Here is a tiny trained network, its code and every weight. The questions are about switching its units off for an input and a class, where a switched-off unit gives its printed mean instead of its output.

import numpy as np


def w(rows, s, z=0):
    codes = np.array(rows[::2]) - 128.0
    scale = np.full(codes.shape[1], s)
    scale[-1] = z or s
    return codes * scale


def norm(h):
    return h / np.sqrt((h * h).mean(-1, keepdims=True) + 1e-5)


def f(y):
    return y / 2 * (1 + np.tanh(0.7978845608 * (y + 0.044715 * y**3)))


def log_softmax(a):
    a = a - a.max(-1, keepdims=True)
    return a - np.log(np.exp(a).sum(-1, keepdims=True))


def net(x, mask):
    res = np.array(x, float).reshape(1, 3) / 4 @ E
    u = 0
    for l in range(4):
        y = f(norm(res) @ A[l][:, :-1].T + A[l][:, -1])
        res = res + np.where(mask[u : u + 8], y, B[l][:, -1]) @ B[l][:, :-1]
        u += 8
    return log_softmax(norm(res)[-1] @ U[:, :-1].T + U[:, -1])


A, B = {}, {}
E = w([
[160,40,205,96],'x0',
[225,51,86,126],'x1',
[217,210,244,255],'x2',
],0.0051)
A[0] = w([
[77,171,117,93,76],'L0N1',
[70,205,40,183,186],'L0N2',
[208,94,135,129,246],'L0N3',
[81,2,136,215,119],'L0N4',
[82,24,91,49,68],'L0N5',
[182,188,139,178,207],'L0N6',
[118,114,204,39,138],'L0N7',
[103,171,71,188,209],'L0N8',
],0.0097,0.0014)
B[0] = w([
[120,92,170,103,157],'L0N1',
[160,139,139,44,227],'L0N2',
[253,25,130,178,183],'L0N3',
[150,140,159,161,151],'L0N4',
[93,210,151,201,254],'L0N5',
[224,219,179,36,209],'L0N6',
[54,17,123,11,169],'L0N7',
[111,195,74,129,185],'L0N8',
],0.0056,0.0059)
A[1] = w([
[93,90,170,94,3],'L1N1',
[176,171,64,84,162],'L1N2',
[177,183,111,143,68],'L1N3',
[38,103,91,10,241],'L1N4',
[160,95,132,175,241],'L1N5',
[105,118,49,135,158],'L1N6',
[19,77,213,175,102],'L1N7',
[221,100,54,88,86],'L1N8',
],0.012,0.0025)
B[1] = w([
[68,89,84,89,141],'L1N1',
[74,136,142,109,188],'L1N2',
[100,127,116,197,165],'L1N3',
[113,68,176,133,254],'L1N4',
[154,116,55,97,159],'L1N5',
[73,128,143,216,161],'L1N6',
[76,2,107,27,178],'L1N7',
[116,144,69,120,172],'L1N8',
],0.0088)
A[2] = w([
[210,1,149,249,150],'L2N1',
[184,159,117,141,137],'L2N2',
[101,38,30,140,130],'L2N3',
[179,181,44,226,69],'L2N4',
[184,64,204,202,2],'L2N5',
[126,192,232,145,64],'L2N6',
[190,232,189,155,142],'L2N7',
[220,175,117,165,56],'L2N8',
],0.0079,0.0029)
B[2] = w([
[179,155,39,41,230],'L2N1',
[91,40,134,57,163],'L2N2',
[154,180,114,219,235],'L2N3',
[72,96,74,92,192],'L2N4',
[112,65,108,2,128],'L2N5',
[125,198,115,107,180],'L2N6',
[89,155,143,85,254],'L2N7',
[103,44,151,160,191],'L2N8',
],0.0068,0.0037)
A[3] = w([
[117,153,185,95,217],'L3N1',
[103,167,77,123,44],'L3N2',
[148,223,191,152,3],'L3N3',
[7,163,161,144,143],'L3N4',
[172,168,68,166,126],'L3N5',
[162,139,151,155,98],'L3N6',
[109,180,87,93,100],'L3N7',
[173,147,102,88,126],'L3N8',
],0.013,0.0035)
B[3] = w([
[136,125,2,168,193],'L3N1',
[107,95,129,117,138],'L3N2',
[145,173,103,120,174],'L3N3',
[199,120,168,194,254],'L3N4',
[29,164,152,102,159],'L3N5',
[108,109,103,82,119],'L3N6',
[104,112,183,107,156],'L3N7',
[136,154,237,116,159],'L3N8',
],0.011,0.0086)
U = w([
[99,13,157,123,230],'0',
[78,151,216,62,3],'1',
[57,133,41,140,33],'2',
[253,97,148,38,99],'3',
[172,226,131,143,213],'4',
[123,110,189,248,127],'5',
],0.02,0.0048)

Each question gives the input, the list of numbers given to net, and the class t.
The units are the neurons (one row each of A and B). Each row of codes is followed by its name. A weight is (code - 128) times the scale printed after its matrix; where a second scale follows, it is the last column's (A, B and U).
mask holds one flag per neuron, layer by layer. A switched-off neuron (its flag False) gives its mean, the last column of its row in B, instead of its output. The means were averaged over made-up inputs and are rounded, as every weight is.
A unit's drop is (log p(t) with every unit on - log p(t) with that unit switched off) / (log p(t) with every unit on - log p(t) with every unit switched off).
The circuit of an input: a set's keep is (log p(t) with only the set's units on - log p(t) with every unit switched off) / (log p(t) with every unit on - log p(t) with every unit switched off). Starting from the 12 units with the biggest drops (on a tie, the unit counted first), units are removed one at a time, each time the one whose removal leaves the highest keep (on an exact tie, the one counted first), for as long as the keep stays at least 0.8.
circuit, biggest first: the units of the circuit, biggest drop first
unit that matters most: the unit with the biggest drop
top k neurons: the k neurons with the biggest drops, biggest first
top k neurons in layer l: the k neurons of layer l with the biggest drops, biggest first
drop when u is switched off: that unit's drop, to one decimal
input [6,2,-1], class 3: unit that matters most -> L0N3
input [3,3,-1], class 3: circuit, biggest first -> L0N3, L2N1
input [8,-5,4], class 0: circuit, biggest first -> L0N7, L1N7
input [-5,8,6], class 1: top 3 neurons -> L3N5, L0N6, L1N4
input [-4,3,3], class 1: top 3 neurons -> L1N4, L1N8, L0N5
input [5,-7,6], class 4: top 2 neurons -> L0N6, L1N4
input [-3,7,1], class 2: top 3 neurons -> L1N8, L3N5, L3N4
input [-6,-4,-2], class 5: top 2 neurons in layer 0 -> L0N6, L0N5
input [-2,7,-7], class 5: top 2 neurons -> L0N5, L1N6
input [0,1,3], class 3: top 2 neurons -> L0N3, L2N2
input [-1,-6,-2], class 0: top 3 neurons -> L0N1, L0N6, L1N4
input [-1,8,-7], class 2: top 2 neurons -> L0N6, L3N4
input [1,-3,1], class 0: top 2 neurons -> L0N7, L0N5
input [-2,7,-6], class 2: circuit, biggest first -> L3N4
input [-2,8,-1], class 2: top 2 neurons in layer 3 -> L3N5, L3N4
input [4,7,-6], class 2: top 2 neurons in layer 3 -> L3N4, L3N5
input [3,-8,3], class 0: top 3 neurons -> L1N7, L0N5, L0N7
input [-4,5,8], class 1: top 2 neurons in layer 0 -> L0N3, L0N5
input [3,-2,2], class 3: top 2 neurons -> L1N2, L0N5
input [-3,1,2], class 4: circuit, biggest first -> L0N6
input [0,3,4], class 3: drop when L2N2 is switched off -> 0.1
input [-3,-5,-6], class 5: drop when L3N4 is switched off -> 0.2
input [0,1,-6], class 5: drop when L0N6 is switched off -> -0.1
input [-8,-1,-4], class 5: drop when L3N4 is switched off -> 0.1
